Here is a tiny trained network, its code and every weight. The questions are about switching its units off for an input and a target symbol, where a switched-off unit gives its printed mean instead of its output.

import numpy as np


def w(rows, s, z=0):
    codes = np.array(rows[::2]) - 128.0
    scale = np.full(codes.shape[1], s)
    scale[-1] = z or s
    return codes * scale


def f(y):
    return y / 2 * (1 + np.tanh(0.7978845608 * (y + 0.044715 * y**3)))


def softmax(a):
    e = np.exp(a - a.max(-1, keepdims=True))
    return e / e.sum(-1, keepdims=True)


def log_softmax(a):
    a = a - a.max(-1, keepdims=True)
    return a - np.log(np.exp(a).sum(-1, keepdims=True))


def net(x, mask):
    ids = ['αηθλξπφω'.index(c) for c in x.split()]
    T = len(ids)
    res = E[ids] + P[:T]
    r = res
    for j in range(3):
        rows = slice(2 * j, 2 * j + 2)
        q, k, v = (r @ M[0][rows].T for M in (Q, K, V))
        z = softmax(np.where(np.tri(T) > 0, q @ k.T / 2**0.5, -1e9)) @ v
        o = O[0][rows]
        res = res + np.where(mask[j], z, o[:, -1]) @ o[:, :-1]
    y = f(res @ A[0][:, :-1].T + A[0][:, -1])
    res = res + np.where(mask[3:27], y, B[0][:, -1]) @ B[0][:, :-1]
    return log_softmax(res[-1] @ U[:, :-1].T + U[:, -1])


Q, K, V, O, A, B = {}, {}, {}, {}, {}, {}
E = w([
[111,206,77],'α',
[16,131,100],'η',
[5,109,38],'θ',
[32,142,173],'λ',
[98,198,75],'ξ',
[120,76,134],'π',
[221,116,44],'φ',
[219,179,133],'ω',
],0.019)
P = w([
[175,4,49],'0',
[165,53,64],'1',
[154,81,77],'2',
[148,95,91],'3',
[139,103,105],'4',
[138,112,118],'5',
[135,117,127],'6',
[129,120,137],'7',
[128,125,151],'8',
[129,128,160],'9',
[126,131,171],'10',
[129,133,187],'11',
[124,131,196],'12',
],0.011)
Q[0] = w([
[146,194,169],'H0',
[127,124,120],'H0',
[130,254,151],'H1',
[54,37,100],'H1',
[24,124,218],'H2',
[164,233,218],'H2',
],0.0074)
K[0] = w([
[191,209,151],'H0',
[170,106,125],'H0',
[140,187,251],'H1',
[32,122,119],'H1',
[106,83,168],'H2',
[141,58,211],'H2',
],0.011)
V[0] = w([
[119,56,44],'H0',
[185,94,129],'H0',
[113,153,255],'H1',
[130,80,213],'H1',
[143,84,108],'H2',
[60,60,149],'H2',
],0.0083)
O[0] = w([
[189,240,78,253],'H0',
[137,46,122,95],'H0',
[167,162,10,14],'H1',
[125,153,2,66],'H1',
[140,17,173,152],'H2',
[44,161,150,197],'H2',
],0.0071,0.0072)
A[0] = w([
[169,107,141,226],'N0',
[80,68,161,176],'N1',
[71,162,88,12],'N2',
[140,91,226,106],'N3',
[71,142,111,255],'N4',
[213,111,171,238],'N5',
[95,84,156,130],'N6',
[91,48,142,155],'N7',
[110,92,82,177],'N8',
[129,119,143,174],'N9',
[124,178,154,93],'N10',
[80,200,84,71],'N11',
[102,41,95,202],'N12',
[106,143,211,138],'N13',
[138,217,115,242],'N14',
[155,134,41,126],'N15',
[185,140,67,73],'N16',
[132,88,167,106],'N17',
[131,129,207,216],'N18',
[49,134,138,249],'N19',
[128,113,181,85],'N20',
[255,88,189,103],'N21',
[205,125,96,57],'N22',
[98,154,114,81],'N23',
],0.015,0.0046)
B[0] = w([
[43,105,164,146],'N0',
[130,101,239,187],'N1',
[126,57,133,175],'N2',
[217,183,38,159],'N3',
[161,221,205,222],'N4',
[45,124,196,172],'N5',
[157,160,70,160],'N6',
[202,134,117,158],'N7',
[254,170,134,133],'N8',
[92,147,129,138],'N9',
[147,154,150,155],'N10',
[110,47,157,199],'N11',
[237,168,96,142],'N12',
[122,54,82,193],'N13',
[167,49,86,189],'N14',
[232,74,47,133],'N15',
[230,151,85,140],'N16',
[106,112,96,135],'N17',
[91,129,89,181],'N18',
[175,176,148,254],'N19',
[176,127,60,139],'N20',
[67,160,130,181],'N21',
[184,187,217,146],'N22',
[146,84,149,156],'N23',
],0.0057,0.016)
U = w([
[147,101,110,96],'α',
[205,246,121,243],'η',
[166,186,86,5],'θ',
[110,65,113,150],'λ',
[143,101,119,23],'ξ',
[200,94,111,84],'π',
[57,96,183,169],'φ',
[213,94,127,4],'ω',
],0.014,0.0037)

Each question gives the input, a string of symbols that net reads in full, and the target symbol t.
The units are the heads (2 rows each of Q, K, V and O) and the neurons (one row each of A and B). Each row of codes is followed by its name. A weight is (code - 128) times the scale printed after its matrix; where a second scale follows, it is the last column's (O, A, B and U).
mask holds one flag per unit, heads first, then neurons. A switched-off unit (its flag False) gives its mean, the last column of its rows in O or B, instead of its output. The means were averaged over made-up inputs and are rounded, as every weight is.
A unit's drop is (log p(t) with every unit on - log p(t) with that unit switched off) / (log p(t) with every unit on - log p(t) with every unit switched off).
The circuit of an input: a set's keep is (log p(t) with only the set's units on - log p(t) with every unit switched off) / (log p(t) with every unit on - log p(t) with every unit switched off). Starting from the 12 units with the biggest drops (on a tie, the unit counted first), units are removed one at a time, each time the one whose removal leaves the highest keep (on an exact tie, the one counted first), for as long as the keep stays at least 0.8.
units of the circuit, in order: the units of the circuit, biggest drop first
unit that matters most: the unit with the biggest drop
k most important neurons: the k neurons with the biggest drops, biggest first
heads that matter: for each layer, one digit per head in row order, 1 if its drop is at least 0.15 and else 0, layers parted by /
drop when u is switched off: that unit's drop, to one decimal
input ω φ η π α η ξ λ π α η ξ θ, target η: units of the circuit, in order -> [N4 N19]
input π η ω η η λ λ λ λ ξ, target π: units of the circuit, in order -> [H1 N14 N11]
input ω λ λ π ξ π η, target η: units of the circuit, in order -> [N4 H1]
input α θ λ φ η λ ξ ω φ, target φ: units of the circuit, in order -> [H1 N5 N0]
input π θ φ η π η η φ λ π η η φ, target φ: unit that matters most -> N5
input η λ φ λ η π λ θ λ η π, target η: heads that matter -> 001
input α α ξ, target φ: units of the circuit, in order -> [H1 N12]
input θ η π η η η ω η π θ ω, target φ: 2 most important neurons -> [N5 N19]
input λ π λ θ λ α, target π: 3 most important neurons -> [N14 N11 N15]
input θ α π, target φ: 2 most important neurons -> [N5 N21]
input λ η θ, target η: 3 most important neurons -> [N19 N4 N12]
input ω λ η φ η λ η λ π η θ λ α, target π: drop when N11 is switched off -> 0.2
input ξ η η ω π η η λ η ω ω η ω, target φ: drop when N4 is switched off -> 0.1
input λ ω α λ π λ φ α π λ α η π, target η: drop when N11 is switched off -> 0.8
input θ η ξ φ ω φ ω λ, target η: units of the circuit, in order -> [N3]
